Questions about the row below.
1) Read off the second-last entry.
2) Read off the third entry.
3) Read off the third entry from the end.
4) Read off the first entry from the left.
5) Read off the second entry from the left.
6) Read off the last entry.
7) Read off the entry just right of 49.8.
8) Read off the entry just left of the largest entry.
[ -4.1  -3.9  -9.0 -12.4  -6.0  10.8 -14.1   8.2 -13.0  49.8  12.5 -54.1
  14.5 -18.7]
1) 14.5
2) -9.0
3) -54.1
4) -4.1
5) -3.9
6) -18.7
7) 12.5
8) -13.0

[[-11.5 -33.5 -34.8  -5.4 -50.8 -65.4 -24.6   2.5  37.5 -34.5]
 [ 35.6   0.0  17.1   6.6   6.5  17.3  21.8 -11.2  11.1   2.8]
 [ 17.1 -23.0 -12.3  -5.2   7.1  -0.2   1.9   5.6   7.6 -20.3]
 [ 13.7  -1.3  11.3 -20.8  -6.1  -0.1   7.2   3.0  18.1  19.1]
 [ -3.4  42.4  45.9 -38.6  24.7 -18.5 -54.8  30.5  -6.5 -16.8]
 [ 14.9 -31.5  38.4  -1.7  14.5  47.0  17.1  11.2  42.9 -63.3]
 [ -3.6  -4.6   1.3  -2.9  10.5  -2.3 -31.9   8.0  -6.5 -17.0]
 [  2.0 -24.0  18.4   6.9  16.0  11.0  12.6  -6.4   1.5  35.8]
 [  7.3 -10.0 -13.2  18.4  20.5  -3.3  20.8  -3.4 -11.9 -16.3]
 [-62.7   7.5 -32.9 -22.5  -1.9 -50.1 -16.8  11.9 -21.4  -5.9]
 [-18.9  -3.9  14.4  14.0   8.0 -13.3  11.3   0.3 -12.5  -5.3]
 [ 36.5   9.6 -36.6  17.1  -9.2  -2.2 -12.2 -44.2 -16.0 -17.9]
 [ -3.9  13.2   2.4   8.4  12.8  -7.5   2.5  23.4 -12.3 -18.8]]
Rows and columns are numbered from 0.
The bottom entry of the column that holds the smallest entry is -7.5
The entry in row 0 and column 1 is -33.5
The top entry of the column that holds the smallest entry -> -65.4
Report the entry in row 1 and column 2.
A: 17.1
Report the bottom-left entry.
A: -3.9
The entry just right of the smallest entry: -24.6
The entry in row 0 and column 2 -> -34.8
Report the entry just left of -36.6.
A: 9.6
The entry just left of 11.2 is 17.1
The entry in row 0 and column 0 is -11.5
Report the largest entry.
A: 47.0
The entry at row 1, column 0: 35.6
The entry just left of 30.5: -54.8
The entry just left of 11.9: -16.8
Report the entry just left of -10.0.
A: 7.3
The entry in row 2 and column 0 -> 17.1
Report the entry in the bottom-right corner.
A: -18.8
The entry just right of -12.2 -> -44.2
Report the entry just right of -1.3.
A: 11.3
Report the entry in the top-right corner.
A: -34.5
The entry at row 1, column 1: 0.0
Report the entry just right of -54.8.
A: 30.5
Report the entry just left of 37.5.
A: 2.5
The entry directly above 1.3 -> 38.4
Report the entry directly below the largest entry.
A: -2.3

Questions about the matrix below. Rows and columns are numbered from 0.
1) Find the entry at row 0, column 1.
2) Find the entry at row 2, column 1.
3) Find the entry in the top-left corner.
4) Find the entry in row 2 and column 2.
5) Find the entry just right of the smallest entry.
6) Find the entry in row 1 and column 0.
7) Find the bottom-left entry.
8) Find the entry at row 0, column 2.
[[-27, -12, -9, -14, -8, 7],
 [-23, 4, -10, -15, -12, -11],
 [-25, -13, -22, -16, 21, -1],
 [-27, -23, 2, -28, -6, -25],
 [-30, -8, -23, -28, -7, 14],
 [-28, -19, -1, -20, -11, 32],
 [-15, -32, 7, -21, 0, -12],
 [-13, -15, -40, 5, -12, 2]]
1) -12
2) -13
3) -27
4) -22
5) 5
6) -23
7) -13
8) -9
